In the rows, zero is written as 128.
Each row of numbers belongs to one of the objects below and depends on some of the facts about them. Some rows are named. Which object is each other row?

There are 4 kinds of fact about the objects: saskedi, kalem, vifum, penus.
(1414): saskedi (1247); kalem (527); vifum n
(107): saskedi (895); kalem (416); vifum c
(379): kalem (80); vifum k
(1042): kalem (1088); vifum e; penus (984)
(396): kalem (527); vifum h
(122): kalem (527); vifum f
(1453): saskedi (71); kalem (1161); vifum c
(776): kalem (472)
(1401): kalem (1035); vifum d; penus (335)
(814): kalem (547); vifum k; penus (1088)
(919): saskedi (867); kalem (416); vifum a
(1078): saskedi (1199); kalem (1161); vifum f
(247): saskedi (653); kalem (532)
(872): saskedi (764); penus (1203)
(1342): kalem (532); vifum a
(1088): penus (1401)
(485): kalem (1247); vifum c; penus (1199)
(924): saskedi (28); kalem (12)
(109): saskedi (904); kalem (805); vifum m; penus (107)
(527): saskedi (1285)
(1302): kalem (872); vifum f
(601): saskedi (231); kalem (872); vifum c; penus (924)
(992): penus (625)
(12): penus (32)
(349): kalem (1445); vifum o; penus (805)
(1309): saskedi (399); kalem (532); penus (109)
(489): saskedi (596); kalem (992); vifum a
(590): saskedi (547); kalem (872); vifum a
(793): kalem (80); vifum a
(335): kalem (527); vifum c
(220): kalem (1247); vifum b
(893): kalem (1088); vifum b
(1203): kalem (576); vifum m
(1075): kalem (1035); vifum f; penus (756)
(71): saskedi (349); kalem (546); vifum c
(696): saskedi (1296); kalem (668); vifum a; penus (1495)
(125): saskedi (727); kalem (1247)
(536): saskedi (472); kalem (1247); vifum d; penus (1521)
(702): kalem (839)
(1521): kalem (12); vifum m
(28): saskedi (1442); kalem (867)
(882): kalem (1506); vifum b
(844): saskedi (1056); kalem (1247); vifum o
(989): kalem (80); vifum o
(555): saskedi (893); kalem (1088); vifum a
(17): saskedi (647)
(1375): saskedi (1206); kalem (527); vifum o
(634): kalem (532); vifum g; penus (814)
(307): saskedi (461); kalem (1247)
(1442): kalem (867); vifum k
(239): kalem (12); penus (653)
(1350): kalem (992); vifum i; penus (727)
(895): kalem (17); penus (233)
(1362): kalem (872)
(840): saskedi (546); kalem (670); vifum d
(1275): saskedi (46); kalem (1088); vifum c; penus (349)
(1294): saskedi (1506); kalem (1008)
(805): saskedi (404)
(772): kalem (839); vifum e; penus (380)
(233): kalem (12); vifum b
(756): kalem (576); vifum d
(766): kalem (532); vifum c
(186): kalem (1178); vifum c
(1123): kalem (416); vifum d; penus (1056)
(867): saskedi (1402); penus (844)
(1056): kalem (17); vifum b
(30): kalem (1161); penus (536)
(32): kalem (576); penus (895)
(231): saskedi (793); kalem (546); vifum j; penus (46)
(668): penus (1035)
(764): saskedi (625); kalem (472); vifum a
(905): saskedi (1203); kalem (872); vifum b
(839): saskedi (697); penus (1175)
(1444): saskedi (923); kalem (527); vifum p
(1206): kalem (992); vifum h
(167): saskedi (766); kalem (1088); vifum d
(1158): kalem (532); vifum d
(1035): penus (390)
(732): kalem (839); vifum m
(1446): kalem (1008); vifum i
(697): saskedi (307); kalem (1035); vifum a
(1440): kalem (872); vifum l; penus (399)
(923): kalem (805); vifum o
(80): penus (1123)
(1011): kalem (94); vifum a
(457): saskedi (17); kalem (872)
(1288): kalem (839); vifum d; penus (1506)
(1122): kalem (839); vifum b
(794): saskedi (220); kalem (532); vifum p
(110): saskedi (489); kalem (992); vifum n; penus (840)
(647): kalem (527); vifum b; penus (125)
(1286): kalem (867); vifum b; penus (1075)
(1296): kalem (576)
(1402): kalem (839); vifum j
(461): kalem (532); vifum h; penus (110)
(880): saskedi (872); kalem (839); vifum f
(116): kalem (546); penus (1286)
(472): saskedi (85); penus (1275)
(206): saskedi (1093); kalem (872); vifum d; penus (793)
(627): kalem (1035); vifum b
(727): saskedi (1008); kalem (668); penus (989)
(94): penus (80)
(46): saskedi (1414); kalem (805); vifum a; penus (1158)
(1495): kalem (1088); vifum g
(1445): penus (241)
(596): saskedi (590); kalem (532); vifum e
(984): kalem (839); penus (366)
(1419): kalem (1247); vifum j
(434): kalem (839); penus (186)
(404): kalem (867); vifum i
(532): penus (1294)
(241): kalem (1161); vifum j; penus (239)
(625): kalem (12); vifum j
(1410): saskedi (380); kalem (1008); vifum l; penus (576)
(1520): kalem (399); vifum m; penus (1011)
(589): saskedi (1011); kalem (527); vifum j
(1199): kalem (670); penus (1161)
(1175): kalem (1008); vifum m; penus (461)
(1178): saskedi (1122)
(1093): kalem (546); vifum e; penus (1414)
(576): saskedi (94); penus (546)
(85): saskedi (601); kalem (527); vifum a; penus (30)
(177): saskedi (576); kalem (527); vifum e
(653): kalem (80)
(904): saskedi (186); kalem (546); vifum a
(366): kalem (546); vifum b; penus (1309)
(1186): kalem (839); vifum c; penus (776)
(123): kalem (805); penus (872)
(380): kalem (1035); vifum c; penus (867)
(1247): saskedi (110)
(1125): kalem (390); vifum g
(1210): saskedi (1419); kalem (532); vifum b; penus (85)
(1259): kalem (546); vifum d
(1285): saskedi (589); kalem (1161); vifum e; penus (379)

Some rows with their names:
[111 143 122  86 147 130 146 123  88 116  99 127 130 134 124 146 131 124
  82 137 163 126 115 119 130 136] -> (71)
[183 160 104 145  89 178 112 144 106 140 141 126 134 121 119  71 108 153
 176 150 156 151  83 124 107  65] -> (668)
[111 108 142  96  69  62 122 151  88  84 113 127 131 185  81 167 173  96
 187 191 172 145  54 158 160 126] -> (696)
[ 84 116 157  89 133  69 142 126 181 103 139 107 101 130 147 161 150 104
 124 156 100 164 180 105 149 180] -> (1158)
[146 137 110 154 104 138 111 123  93 136 124 122 124 138 140 109 126 131
 142 115 140 125  88 130 135  83] -> (116)
[125 105 152 114 131 115 163 124 130 124 119 139 190 146 117 152 137 154
 177 172 148  77 118 172 102 123] -> (880)
[ 94 143 180  77  93 111 146 138 120  67 134 145 132 179 128 162 153 121
 164 171 139  86 146 116 134 107] -> (167)
[148 156  85 176 113 156  98 105 129 150 137  74  95  88 111  65 110 107
 118 101 146 198  60 114 125 101] -> (94)
[158 137  85 103 140 145 134 141 137 163 102 156  83  95 134 144 125 138
  63 165 154 196 162 125 173 193] -> (186)
[116 137 147  51 140 140 187 175 110 112 112 176 184 165 120 192 134 156
 128 187 158  51 193 123 129 167] -> (107)
[117 140 150 120 123 122 129 130 136  98 119 144  99 139 156 134 139 106
 125 148 115 140 148 112 147 100] -> (1259)
[136 143 150 114 102 121 120 125 137  95 129 156  95 133 152 123 154 119
 138 165 129 158 135 111 156  97] -> (1123)
[111 130 145 101 123 100 119 139 152 117 158 154 103 120 129 171 158 120
 115 145 110 137 169 121 131 171] -> (989)
[110 124 138 140 119 112 112 148 127 132 143 142  98 126 136 137 129 117
 137 131 109 126 133 144 103 117] -> (1125)
[145 136  86 168 121 156 111 123 158 142 137  91  87  97 106 104  93 119
 104 101 127 167 128  96 117 144] -> (1008)
[ 72 135 108 106 161  94 178 100  75 108  54 119 149 137 142 105 100  95
  83  91 134  85  80 144 128 128] -> (485)
[118 108 122 149 140 114 141  78 135 112  66 108 127 141 123  91 112 130
 136 144 159 146  76 147 151 103] -> (772)
[150 134 111 151 112 144 128 120  87 138 107 126 141 133 161  99 118 136
 134 109 132 118  95 130 127  73] -> (123)

Which object is each row?
No name comes twice in this set of rows, the named rows included.
[ 85 139 142 136 166 142 150 129 191 129 152 110 142 126 104 143 106 114
 123  88  84  75 160 129 101 183] : (1161)
[111 140 189  98 142 133 107 127 139 107 164 122 219 128  61  99 164 117
 183 100 108 111 123 108 109  91] : (527)
[132 121  78  93 144 113 144 120  89 143  85  84  93 104 141 128  93 126
  57 134 149 190 136  84 135 164] : (766)
[124 127 136 144 156 144 141 117 127 140 122 126 141 131 168 117 111 142
 111  90 105  82 150 126 115 110] : (239)
[112 112 194  80 159 137 114 112 135  81 118 114 203 161  85  98 164 129
 142 127 140 111 135 122 122  86] : (177)
[101 145  97 106 116 110 164 130  61 135  63 143 128 152 140 122 110 105
 106 130 161 112  69 157 162 133] : (601)
[ 96 115 130  66 174 118 132 126 128 114 119 148 156 117  88 144 141 119
  93 131 134 134 177 102 147 176] : (335)
[135 130 105 127 102 104 128 135 113 135 119  53 142 133 109 102 125 114
 191 144 133 187  64 115 123 132] : (532)
[124 141 173 100 122 140 117 137 171 105 152 157  99 124 151 140 164 130
 120 167 119 140 195 101 132 124] : (756)
[ 92 133 170 142 121 101 157  84 143  88 122 105 188 132  94 103 129  98
 210 129 141  83  54 167  85 105] : (839)
[133  97 111 135 147 129 112 130 116 135 127 138 151 137  90 112 128 144
 121 104 124 136 137 125 136 114] : (122)
[118 148 183  82  95 106 144 144 126  83 128 170 143 172 141 153 159 122
 187 186 136 108 146 141 162 106] : (536)

The same objects again, as new rows of numbers:
Known rows:
[110 147 143 131 152 106 166 136 105 106 132 145  87 143 124 128 117  99
 154 154 133  90 141 127 128 155  99 134 110  81  95 132 115 111 124 153
 119  85 155 131 123 101 122 104 165 137  98 147 123 135 127 115] -> (696)
[ 82 134 135 130 161 122 141 151  74 143  97 107 109 146 112 133 125  88
 173 170 139 116 145 124 150 132 112 142 130 144  98  91 143 119 157 124
 126  81 151 127 144 128 104 100 161 138 114 145 143 158 144 131] -> (247)
[131 116 122 129 120 127 100 130 142 124 127 129 135 135 147 137 127 142
 117 105 140 142 115 142 105 128 131 114 128 133 149 141 119 136 125 130
 129 152 120 129 121 137 133 117 101 125 143 108 130 128 127 131] -> (32)
[128 146 114  97 140 142 137 126 108 131 128  99 125 111  75 126 127 111
 161 175 122 122 147 106 160 143 136 155 142 145 100 126 144 120 130 153
 134  87 130 109 153 118 116 124 147 112 119 181 130 145 141 108] -> (844)
[139 154 125 112 145 121 172 114 135 113 142 137 115 100  83 124 121 119
 141 154 113  99 150 104 146 139 130 150 127 112  98 139 131 121 114 168
 120  99 137 116 133 107 136 130 155 115 100 169 119 126 139 103] -> (1375)
[146 101 108 147 112 128 120 121 133 142 135 139 155 102 134 129 149 123
  98 101 114 157  87 123 123 107 128 128 155 150 182 109 122 112 120  96
 121 165 121 122 111 130 152 152 109 137 137  99 136 159 135 153] -> (1123)
[ 78 107 132 158 157  95 108 168 129 148  83 127 122 142 171 153 134 125
 131  86 162 138 113 154  92 106 109 105 138 141 152 102 117 129 147 125
 117 156 134 142 123 137 135  78 109 136 139  74 155 148 145 143] -> (634)
[134 129 130 112 118 130 102 123 154 110 136 129 125 134 151 130 116 163
 118 106 146 129 133 152  95 139 142 111 120 117 134 168 119 151 114 154
 139 146 116 134 132 131 131 112 101 115 142 117 119 102 129 117] -> (1402)
[ 76 116 128 164 177 107 181 150  84 149 106 135 138 133 106 140 143  61
 159 141 134 118 108  83 150 115  83 124 113 132 109  52 122  96 160 110
  93 100 163 120 120 111 129 100 175 143  94 140 181 161 146 149] -> (1210)
[110 211 116 179 118 140 106  95 129 138 147 118  91  88 112 165 111  79
  88 176 117 132 148 151 173 186 149 146 177  14  26 104 165  56 143 199
 114 119 168  87  97  37 110 140 139  73  62 157  91  90  37  33] -> (85)
[128 130 119 138 145 133 176 112 104 131 135 135 153 109  80 123 138  85
 134 154 106 119 120  75 163 124 115 140 114 139 104  86 134 109 137 123
 102 100 150 111 127 113 126 136 166 128  97 162 154 143 133 131] -> (905)
[118 131 140  81 154 123 168 115 124 137 105 141  86 150 101 115 117 130
 174 171 128  95 166  79 128 115 119 157 113 124 111  99 138 154 149 126
 136  85 123 144 172  86 112 143 181 118  71 186 151 137 167 118] -> (872)
[ 79 140 171 179 146 125 200  95   6 158 108 116 127 129 139  57 129 102
 133 185 101  88 185 170 163 121 150 103 120 172  59 120 213 184 149  86
 145  62 190 137 152 178  99 128 195 197 113 109 106  90 148 172] -> (1309)
[148  98 107 140 113 128 112 127 141 145 133 136 156 106 129 135 149 122
 103 102 116 159  86 118 122 107 126 131 156 149 184 105 116 109 122  97
 121 169 116 122 112 126 153 149 105 130 138 105 139 163 134 149] -> (1401)
[132 144 121  96 140 143 134 116  97 123 124 110 117 127  84 118 116 102
 162 184 117 115 152 105 149 141 133 158 131 141 101 122 148 126 133 146
 131  80 132 118 150 119 104 131 147 117 105 178 122 149 135 109] -> (924)
[145 120 122 124 114 131 106 119 155 117 137 134 137 123 143 129 125 149
 105 102 132 136 118 141 106 124 140 117 125 125 144 148 120 139 115 135
 129 155 115 129 121 134 135 130 100 121 139 110 121 114 121 124] -> (702)
[128 122 137 124 116 133 109 133 164 143 120 127 128 145 150 135 131 165
 118  98 138 141 132 130 114 109 135 114 125 126 143 125 125 145 138 109
 140 157 106 139 135 131 130 140 114 121 140 113 135 105 128 133] -> (1008)
[118 119 142 147 132 106 129 144 169 133 118 146 122 143 162 143 130 152
 113  82 143 130 122 138 103 109 119 106 118 106 142 125 109 135 132 124
 123 160 120 144 118 126 142 122 115 130 130  95 140 109 127 132] -> (1445)

Name these rows:
No name comes twice in this set of rows, the named rows included.
[129  99 163 184  79 143 183  75  75 132 160 163 186  84 147  67 149 159
  41  93  94 142 117 150 164 115 175 101 100 212 109 142 166 196 133  75
 118 139 170 142 119 162 113 166 163 186 162  70 130  81 107 195] : (366)
[134 127 135 134 120 130 111 147 165 136 125 120 137 140 143 138 132 152
 120  98 132 137 130 139 127 112 132 115 122 133 139 137 120 132 127 117
 135 153 107 140 122 155 133 133 104 127 158 107 124 108 114 131] : (547)
[ 75 192 139 183 149 109 134 126 120 138 116 129  82 100 127 163 112  87
 108 154 136 114 159 165 155 165 133 132 156  49  31 106 157  85 149 197
 108 109 177 109 105  69 110 100 147 100  73 129 108  97  71  61] : (231)
[183 156 127 114 150 119 180 163 149 107 131 117 145  97  31 116 132  93
 165 171  66  84 168 104 195 108 122 181 130 160 116 143 136  83  92 156
 117  83 104 116 123 196 137 156 132 137 151 167  76 161 120 105] : (1414)
[136 119 110 111 108 149  92 124 133 133 135 100 154 116 128 131 135 154
 121 115 140 160 117 137 121 133 148 119 144 157 145 148 130 142 123 131
 145 150 114 117 136 144 134 121  96 113 163 126 131 124 135 134] : (989)
[117  90 104 141 111 148  87 137  95 172 110  94 162 120 136 128 158 114
 126 124 127 181  89 128 143 109 132 129 168 193 178  85 142 115 148  63
 139 153 119 120 129 150 129 141 111 141 162 103 151 172 142 170] : (1158)
[125 125 129 154 155  99 194 126 109 137 123 163 117  99  97 121 143  79
 130 143  99 105 120  98 152 111 103 152 138 120 134  82 127  94 126 117
 101 110 148 126 114 100 144 146 170 146  86 133 134 166 141 136] : (206)
[129 109 188 147  63 132 165  96 103  97 152 184 131  82 156  77 129 196
  40  87 107 132 144 186 166 139 191 140  96 209 101 187 152 206 131 115
 125 132 163 165 122 139  81 165 163 174 179  64 102  94  84 168] : (984)
[157 156 141 153 170 100 185 217 150 111 116 108 142 109  38 137 143  64
 182 151  70  80 158 118 209 103  92 176 126 154 107 127 118  46  99 151
 104  82 110 118  99 223 145 126 127 150 178 141  76 171 107 115] : (110)
[137 127 117 138 142 119 174 118 100 142 124 143 128  99  82 116 142  85
 136 162  91 116 122  94 160 116 116 160 148 139 132  88 139  98 126 114
 112 104 140 117 124 110 136 157 163 138  91 149 129 171 139 132] : (167)
[133 144 118 101 137 143 132 120 103 121 124 109 121 124  86 120 115 105
 158 182 117 117 149 111 151 143 134 157 133 141 100 126 146 122 132 145
 131  86 131 114 147 126 105 131 143 116 112 175 118 148 132 107] : (1294)
[ 92 115 134 133 123 138  82 153  99 142 115  98 123 169 177 138 131 135
 146 115 164 153 112 160 113 142 118 103 127 136 138 128 120 134 148  99
 148 135 133 136 131 142 115  97 116 141 163 100 146 128 128 154] : (1342)
[106  99 203 167  70 112 178 115  94  95 144 206 111  92 180  85 133 187
  38  72 115 127 134 195 164 141 177 145  86 205 105 173 135 198 141 105
 114 130 178 179 108 125  77 155 181 190 179  38 111 110  73 180] : (1042)
[120 126 128  85 153 120 162 107  95 116 114 145  99 135 102 113 112 115
 163 175 130  99 145  97 116 134 119 151 119 132 118 120 133 149 134 144
 124  78 140 132 159  92 111 124 169 127  76 175 145 157 169 122] : (307)
[135 141 132  68 152 119 163  98 123  95 132 147  88 132 100 110  97 138
 163 172 134  83 165 101 107 144 129 152 106 108 105 154 129 159 117 176
 130  82 133 133 163  88 114 120 160 111  74 188 127 131 163  98] : (589)

